Below is a small trained network, with its code and all its weights. Each question gives an input and a target symbol and asks what happens when units are switched off, that is, made to give their printed mean instead of their output.

import numpy as np


def w(rows, s, z=0):
    codes = np.array(rows[::2]) - 128.0
    scale = np.full(codes.shape[1], s)
    scale[-1] = z or s
    return codes * scale


def f(y):
    return np.maximum(y, 0)


def softmax(a):
    e = np.exp(a - a.max(-1, keepdims=True))
    return e / e.sum(-1, keepdims=True)


def log_softmax(a):
    a = a - a.max(-1, keepdims=True)
    return a - np.log(np.exp(a).sum(-1, keepdims=True))


def net(x, mask):
    ids = ['βδεηθμπστψω'.index(c) for c in x.split()]
    T = len(ids)
    res = E[ids] + P[:T]
    u = 0
    for l in range(2):
        r = res
        for j in range(3):
            rows = slice(2 * j, 2 * j + 2)
            q, k, v = (r @ M[l][rows].T for M in (Q, K, V))
            z = softmax(np.where(np.tri(T) > 0, q @ k.T / 2**0.5, -1e9)) @ v
            o = O[l][rows]
            res = res + np.where(mask[u + j], z, o[:, -1]) @ o[:, :-1]
        u += 3
        y = f(res @ A[l][:, :-1].T + A[l][:, -1])
        res = res + np.where(mask[u : u + 8], y, B[l][:, -1]) @ B[l][:, :-1]
        u += 8
    return log_softmax(res[-1] @ U[:, :-1].T + U[:, -1])


Q, K, V, O, A, B = {}, {}, {}, {}, {}, {}
E = w([
[117,73,100],'β',
[69,122,145],'δ',
[43,203,124],'ε',
[222,179,131],'η',
[99,102,158],'θ',
[188,161,103],'μ',
[103,104,156],'π',
[166,235,87],'σ',
[251,134,50],'τ',
[237,24,107],'ψ',
[196,165,107],'ω',
],0.019)
P = w([
[124,96,1],'0',
[127,127,160],'1',
[128,129,177],'2',
[132,138,185],'3',
[133,146,194],'4',
[136,152,197],'5',
[136,161,198],'6',
[141,164,204],'7',
[142,167,208],'8',
[144,171,213],'9',
[148,175,214],'10',
[147,175,216],'11',
[148,179,216],'12',
],0.0091)
Q[0] = w([
[66,193,126],'L0H1',
[246,193,172],'L0H1',
[108,65,81],'L0H2',
[216,184,118],'L0H2',
[175,154,158],'L0H3',
[137,147,104],'L0H3',
],0.014)
K[0] = w([
[239,102,120],'L0H1',
[153,164,248],'L0H1',
[166,163,169],'L0H2',
[119,125,74],'L0H2',
[143,152,73],'L0H3',
[143,113,109],'L0H3',
],0.015)
V[0] = w([
[146,108,84],'L0H1',
[130,132,141],'L0H1',
[153,124,229],'L0H2',
[177,255,216],'L0H2',
[157,137,188],'L0H3',
[104,78,94],'L0H3',
],0.0098)
O[0] = w([
[106,161,184,150],'L0H1',
[121,119,75,133],'L0H1',
[209,53,88,26],'L0H2',
[156,165,2,4],'L0H2',
[108,19,164,135],'L0H3',
[166,182,184,78],'L0H3',
],0.0047,0.0037)
A[0] = w([
[44,142,96,169],'L0N1',
[63,47,93,9],'L0N2',
[40,182,147,2],'L0N3',
[147,212,208,120],'L0N4',
[231,65,114,190],'L0N5',
[79,206,160,142],'L0N6',
[165,4,65,194],'L0N7',
[108,93,163,194],'L0N8',
],0.012,0.0063)
B[0] = w([
[117,102,182,167],'L0N1',
[81,18,161,129],'L0N2',
[230,253,131,160],'L0N3',
[112,96,64,254],'L0N4',
[134,207,147,205],'L0N5',
[59,65,128,221],'L0N6',
[89,69,147,179],'L0N7',
[154,100,158,188],'L0N8',
],0.011,0.0098)
Q[1] = w([
[126,110,117],'L1H1',
[99,85,132],'L1H1',
[157,110,5],'L1H2',
[172,188,100],'L1H2',
[221,170,68],'L1H3',
[51,157,98],'L1H3',
],0.015)
K[1] = w([
[114,109,91],'L1H1',
[104,104,133],'L1H1',
[118,110,22],'L1H2',
[176,167,103],'L1H2',
[159,74,252],'L1H3',
[142,179,123],'L1H3',
],0.015)
V[1] = w([
[114,185,36],'L1H1',
[80,237,166],'L1H1',
[219,96,2],'L1H2',
[133,121,46],'L1H2',
[191,154,203],'L1H3',
[133,169,136],'L1H3',
],0.0044)
O[1] = w([
[26,81,204,72],'L1H1',
[148,36,157,154],'L1H1',
[132,254,206,1],'L1H2',
[123,203,152,61],'L1H2',
[97,148,136,105],'L1H3',
[144,161,119,140],'L1H3',
],0.0041,0.0046)
A[1] = w([
[172,119,112,164],'L1N1',
[102,147,71,51],'L1N2',
[177,98,169,228],'L1N3',
[129,237,132,18],'L1N4',
[96,14,138,9],'L1N5',
[126,94,142,216],'L1N6',
[110,186,95,254],'L1N7',
[93,139,8,19],'L1N8',
],0.014,0.0066)
B[1] = w([
[150,152,109,157],'L1N1',
[106,68,121,143],'L1N2',
[145,137,72,244],'L1N3',
[196,4,167,158],'L1N4',
[141,178,205,254],'L1N5',
[102,83,91,236],'L1N6',
[71,214,134,206],'L1N7',
[107,44,149,156],'L1N8',
],0.012,0.0089)
U = w([
[96,74,216,149],'β',
[117,85,2,215],'δ',
[99,135,68,64],'ε',
[180,209,171,89],'η',
[119,150,55,121],'θ',
[74,205,130,130],'μ',
[120,159,44,146],'π',
[95,141,82,83],'σ',
[42,67,28,4],'τ',
[165,18,37,218],'ψ',
[111,173,102,108],'ω',
],0.011,0.0038)

Each question gives the input, a string of symbols that net reads in full, and the target symbol t.
The units are the heads (2 rows each of Q, K, V and O) and the neurons (one row each of A and B). Each row of codes is followed by its name. A weight is (code - 128) times the scale printed after its matrix; where a second scale follows, it is the last column's (O, A, B and U).
mask holds one flag per unit, layer by layer, with each layer's heads first. A switched-off unit (its flag False) gives its mean, the last column of its rows in O or B, instead of its output. The means were averaged over made-up inputs and are rounded, as every weight is.
A unit's drop is (log p(t) with every unit on - log p(t) with that unit switched off) / (log p(t) with every unit on - log p(t) with every unit switched off).
most important unit: the unit with the biggest drop
k most important neurons: the k neurons with the biggest drops, biggest first
which heads matter: for each layer, one digit per head in row order, 1 if its drop is at least 0.15 and else 0, layers parted by /
drop when u is switched off: that unit's drop, to one decimal
input β δ ε δ ω, target β: which heads matter	011 / 000
input τ β π τ σ σ η ω η β δ μ, target τ: most important unit	L0H2
input ψ ψ η, target ψ: which heads matter	010 / 100
input π θ ψ σ δ μ π δ μ μ θ, target ψ: which heads matter	010 / 000
input β η μ η, target β: 3 most important neurons	[L1N5, L0N6, L0N3]
input ε η μ π π τ, target η: 2 most important neurons	[L0N6, L0N5]
input η θ δ η π δ δ π ω ω ω, target η: which heads matter	010 / 010
input η π ψ ψ η τ π β σ ψ μ, target η: 3 most important neurons	[L0N6, L1N6, L1N7]
input ψ θ ω μ π ω π ε μ θ, target ψ: 4 most important neurons	[L0N6, L1N7, L1N3, L1N6]
input η τ ψ η τ τ δ ψ π ε δ μ, target η: which heads matter	110 / 010
input β π ε η ψ ε δ ω ε ε δ δ μ, target β: 3 most important neurons	[L1N5, L0N6, L0N5]
input δ ψ ε δ η β ε δ τ ω ψ θ π, target ψ: 3 most important neurons	[L1N7, L0N6, L0N7]
input δ σ σ σ τ, target η: 3 most important neurons	[L0N5, L0N6, L1N6]
input ψ ψ μ π μ ω, target ψ: 2 most important neurons	[L1N7, L0N7]
input δ δ δ ψ δ θ θ ψ δ π π π μ, target δ: most important unit	L0H2
input δ ψ θ ω ψ η, target δ: 2 most important neurons	[L1N5, L0N4]
input τ η β ψ ω, target τ: 2 most important neurons	[L0N4, L0N6]
input δ μ ψ τ ψ π ψ σ δ η π σ, target τ: 4 most important neurons	[L0N4, L0N6, L1N8, L1N5]
input β μ β π π θ β τ θ μ, target β: 3 most important neurons	[L1N5, L0N6, L0N3]
input β σ ψ ψ θ δ ε ω, target β: 3 most important neurons	[L1N5, L0N6, L0N5]
input μ π μ ω ω, target μ: most important unit	L1H2
input ψ θ π ε μ η, target ψ: which heads matter	010 / 000
input τ ω ψ η, target τ: which heads matter	011 / 000
input δ ψ μ σ β ψ δ σ, target τ: which heads matter	000 / 000
input η η β, target β: which heads matter	000 / 000
input σ δ β ε θ μ ψ π β δ ω π, target ψ: drop when L0H1 is switched off	0.0
input σ ε π ε π η ω σ β, target β: drop when L0N2 is switched off	0.3
